Below are the code and all the weights of a small trained network. Each question names an input and a class and asks about switching units off, where a switched-off unit gives its printed mean instead of its output.

import numpy as np


def w(rows, s, z=0):
    codes = np.array(rows[::2]) - 128.0
    scale = np.full(codes.shape[1], s)
    scale[-1] = z or s
    return codes * scale


def f(y):
    return y / 2 * (1 + np.tanh(0.7978845608 * (y + 0.044715 * y**3)))


def log_softmax(a):
    a = a - a.max(-1, keepdims=True)
    return a - np.log(np.exp(a).sum(-1, keepdims=True))


def net(x, mask):
    res = np.array(x, float).reshape(1, 4) / 4 @ E
    y = f(res @ A[0][:, :-1].T + A[0][:, -1])
    res = res + np.where(mask, y, B[0][:, -1]) @ B[0][:, :-1]
    return log_softmax(res[-1] @ U[:, :-1].T + U[:, -1])


A, B = {}, {}
E = w([
[98,128,168,142,82],'x0',
[138,174,155,88,135],'x1',
[1,142,57,137,114],'x2',
[175,51,78,93,31],'x3',
],0.0093)
A[0] = w([
[167,107,150,110,146,154],'neuron 1',
[159,155,55,112,149,168],'neuron 2',
[121,114,80,126,163,43],'neuron 3',
[56,122,73,129,155,49],'neuron 4',
[145,122,113,99,74,157],'neuron 5',
[61,150,65,151,88,253],'neuron 6',
[57,57,88,161,135,250],'neuron 7',
[99,103,167,185,182,52],'neuron 8',
[157,131,76,145,101,161],'neuron 9',
[121,187,134,157,176,106],'neuron 10',
[171,62,139,139,172,34],'neuron 11',
[104,151,158,169,165,228],'neuron 12',
[93,156,66,146,124,223],'neuron 13',
[134,124,160,10,111,132],'neuron 14',
[61,127,165,178,177,239],'neuron 15',
[147,133,89,111,101,8],'neuron 16',
[124,123,155,116,73,105],'neuron 17',
[167,115,49,125,184,133],'neuron 18',
[134,66,115,104,79,128],'neuron 19',
[136,117,177,131,129,135],'neuron 20',
[131,102,119,69,105,131],'neuron 21',
[158,107,196,137,118,236],'neuron 22',
[178,116,136,108,133,93],'neuron 23',
[175,129,181,135,136,134],'neuron 24',
[125,56,71,171,122,174],'neuron 25',
[103,179,178,138,144,170],'neuron 26',
[96,107,178,147,154,132],'neuron 27',
[185,92,137,148,144,80],'neuron 28',
[142,147,215,90,140,164],'neuron 29',
],0.014,0.0027)
B[0] = w([
[110,100,94,186,60,172],'neuron 1',
[103,84,203,41,75,162],'neuron 2',
[123,178,230,110,84,143],'neuron 3',
[130,156,48,210,76,213],'neuron 4',
[149,15,67,113,145,189],'neuron 5',
[120,60,43,141,25,254],'neuron 6',
[106,107,67,84,87,239],'neuron 7',
[207,75,155,81,197,177],'neuron 8',
[172,49,76,72,142,170],'neuron 9',
[223,57,49,171,85,201],'neuron 10',
[99,212,114,197,51,166],'neuron 11',
[167,39,95,97,74,207],'neuron 12',
[148,91,47,171,46,211],'neuron 13',
[118,96,38,126,164,171],'neuron 14',
[138,63,85,66,105,235],'neuron 15',
[193,124,95,110,201,145],'neuron 16',
[164,75,196,62,137,155],'neuron 17',
[87,133,205,41,77,169],'neuron 18',
[143,26,102,102,147,214],'neuron 19',
[115,140,97,128,80,151],'neuron 20',
[169,79,36,161,129,172],'neuron 21',
[54,115,78,132,86,198],'neuron 22',
[135,125,90,204,117,168],'neuron 23',
[75,98,63,214,97,188],'neuron 24',
[88,110,2,90,142,206],'neuron 25',
[166,35,68,130,80,196],'neuron 26',
[221,104,97,20,123,159],'neuron 27',
[32,174,154,184,67,176],'neuron 28',
[41,76,84,153,128,191],'neuron 29',
],0.0051,0.0092)
U = w([
[242,2,47,147,192,145],'0',
[78,149,31,251,51,128],'1',
[111,71,32,171,152,252],'2',
[145,61,114,113,48,252],'3',
[95,117,124,27,164,74],'4',
[68,244,168,107,32,4],'5',
[68,62,146,108,202,4],'6',
[183,149,126,106,101,4],'7',
],0.0071,0.0028)

Each question gives the input, the list of numbers given to net, and the class t.
The units are the neurons (one row each of A and B). Each row of codes is followed by its name. A weight is (code - 128) times the scale printed after its matrix; where a second scale follows, it is the last column's (A, B and U).
mask holds one flag per neuron, in row order. A switched-off neuron (its flag False) gives its mean, the last column of its row in B, instead of its output. The means were averaged over made-up inputs and are rounded, as every weight is.
A unit's drop is (log p(t) with every unit on - log p(t) with that unit switched off) / (log p(t) with every unit on - log p(t) with every unit switched off).
The circuit of an input: a set's keep is (log p(t) with only the set's units on - log p(t) with every unit switched off) / (log p(t) with every unit on - log p(t) with every unit switched off). Starting from the 12 units with the biggest drops (on a tie, the unit counted first), units are removed one at a time, each time the one whose removal leaves the highest keep (on an exact tie, the one counted first), for as long as the keep stays at least 0.8.
circuit, biggest first: the units of the circuit, biggest drop first
unit that matters most: the unit with the biggest drop
k most important neurons: the k neurons with the biggest drops, biggest first
drop when u is switched off: that unit's drop, to one decimal
input [-7,-8,1,-8], class 0: circuit, biggest first => (neuron 8; neuron 10)
input [1,5,-6,-4], class 1: unit that matters most => neuron 24
input [-8,-8,-5,7], class 2: 3 most important neurons => (neuron 28; neuron 11; neuron 25)
input [-6,2,-7,6], class 1: 2 most important neurons => (neuron 28; neuron 11)
input [-8,-7,4,-2], class 3: 2 most important neurons => (neuron 18; neuron 2)
input [-5,-7,-4,6], class 2: 2 most important neurons => (neuron 28; neuron 11)
input [-7,7,-5,5], class 2: 2 most important neurons => (neuron 14; neuron 28)
input [-6,-8,-6,7], class 2: 3 most important neurons => (neuron 28; neuron 11; neuron 25)
input [-4,2,0,-8], class 0: drop when neuron 10 is switched off => 0.1
input [3,-1,0,8], class 0: drop when neuron 24 is switched off => 0.0
input [-1,-6,4,-6], class 0: drop when neuron 10 is switched off => 0.1
input [8,6,5,-6], class 3: drop when neuron 3 is switched off => -0.1
